Here is a tiny trained network, its code and every weight. The questions are about switching its units off for an input and a class, where a switched-off unit gives its printed mean instead of its output.

import numpy as np


def w(rows, s, z=0):
    codes = np.array(rows[::2]) - 128.0
    scale = np.full(codes.shape[1], s)
    scale[-1] = z or s
    return codes * scale


def f(y):
    return y / 2 * (1 + np.tanh(0.7978845608 * (y + 0.044715 * y**3)))


def log_softmax(a):
    a = a - a.max(-1, keepdims=True)
    return a - np.log(np.exp(a).sum(-1, keepdims=True))


def net(x, mask):
    res = np.array(x, float).reshape(1, 8) / 4 @ E
    y = f(res @ A[0][:, :-1].T + A[0][:, -1])
    res = res + np.where(mask, y, B[0][:, -1]) @ B[0][:, :-1]
    return log_softmax(res[-1] @ U[:, :-1].T + U[:, -1])


A, B = {}, {}
E = w([
[86,245,204,253,157,227,56],'x0',
[127,128,123,127,134,127,129],'x1',
[138,137,144,110,87,137,115],'x2',
[125,122,141,122,147,118,141],'x3',
[151,137,96,154,142,115,104],'x4',
[138,103,129,132,167,134,117],'x5',
[113,142,141,130,97,134,162],'x6',
[29,36,170,224,84,37,92],'x7',
],0.0055)
A[0] = w([
[135,110,70,61,110,14,175,52],'n0',
[178,210,85,47,160,190,163,193],'n1',
[68,83,148,155,83,85,52,202],'n2',
[147,66,79,102,91,92,181,44],'n3',
[120,163,189,200,141,157,87,55],'n4',
[137,140,189,158,154,141,100,2],'n5',
[137,55,119,89,148,126,205,24],'n6',
[131,173,170,101,96,126,189,190],'n7',
[51,254,154,186,170,143,102,53],'n8',
[69,56,157,204,68,43,94,100],'n9',
[89,98,192,162,98,53,93,155],'n10',
[173,61,153,134,183,139,104,151],'n11',
[142,54,91,105,126,108,177,68],'n12',
[80,135,149,166,155,207,100,71],'n13',
],0.0074,0.0027)
B[0] = w([
[109,156,116,53,42,89,37,229],'n0',
[140,67,111,181,223,250,187,246],'n1',
[229,105,79,246,225,136,178,226],'n2',
[100,144,132,80,40,85,52,193],'n3',
[39,224,168,100,19,29,63,183],'n4',
[62,82,76,66,138,100,96,130],'n5',
[47,113,84,54,125,71,70,170],'n6',
[143,153,85,167,173,179,184,155],'n7',
[3,112,123,53,73,107,54,211],'n8',
[144,75,29,151,207,203,163,253],'n9',
[142,66,59,100,227,239,183,213],'n10',
[142,129,192,116,134,99,164,144],'n11',
[101,178,199,53,62,118,61,184],'n12',
[45,178,88,96,57,59,102,164],'n13',
],0.0054)
U = w([
[182,122,23,162,206,247,207,159],'0',
[65,203,182,32,4,41,10,2],'1',
[213,169,198,185,130,126,208,203],'2',
],0.0036,0.0028)

Each question gives the input, the list of numbers given to net, and the class t.
The units are the neurons (one row each of A and B). Each row of codes is followed by its name. A weight is (code - 128) times the scale printed after its matrix; where a second scale follows, it is the last column's (A, B and U).
mask holds one flag per neuron, in row order. A switched-off neuron (its flag False) gives its mean, the last column of its row in B, instead of its output. The means were averaged over made-up inputs and are rounded, as every weight is.
A unit's drop is (log p(t) with every unit on - log p(t) with that unit switched off) / (log p(t) with every unit on - log p(t) with every unit switched off).
The circuit of an input: a set's keep is (log p(t) with only the set's units on - log p(t) with every unit switched off) / (log p(t) with every unit on - log p(t) with every unit switched off). Starting from the 12 units with the biggest drops (on a tie, the unit counted first), units are removed one at a time, each time the one whose removal leaves the highest keep (on an exact tie, the one counted first), for as long as the keep stays at least 0.8.
circuit, biggest first: the units of the circuit, biggest drop first
unit that matters most: the unit with the biggest drop
k most important neurons: the k neurons with the biggest drops, biggest first
drop of u: that unit's drop, to one decimal
input [-6,1,-5,8,-5,-7,5,8], class 0: 3 most important neurons => n9, n10, n2
input [7,2,-3,-3,7,-4,3,-4], class 1: circuit, biggest first => n8, n4
input [6,3,-1,1,1,-3,8,-4], class 1: unit that matters most => n8
input [-3,3,6,-6,-6,5,6,7], class 0: circuit, biggest first => n9, n10
input [8,-8,-3,6,5,-6,6,-6], class 1: circuit, biggest first => n8, n4
input [0,4,-2,2,3,-6,4,7], class 0: 2 most important neurons => n9, n10
input [-4,-8,1,-6,-1,1,-6,8], class 0: 2 most important neurons => n9, n10
input [7,-4,0,0,-4,-5,-7,-3], class 1: 2 most important neurons => n8, n4
input [8,3,5,5,4,-1,-2,3], class 1: 2 most important neurons => n4, n8
input [1,-8,6,0,-6,-7,4,8], class 0: drop of n9 => 0.1
input [-5,-5,1,2,1,6,8,1], class 1: drop of n1 => 0.2
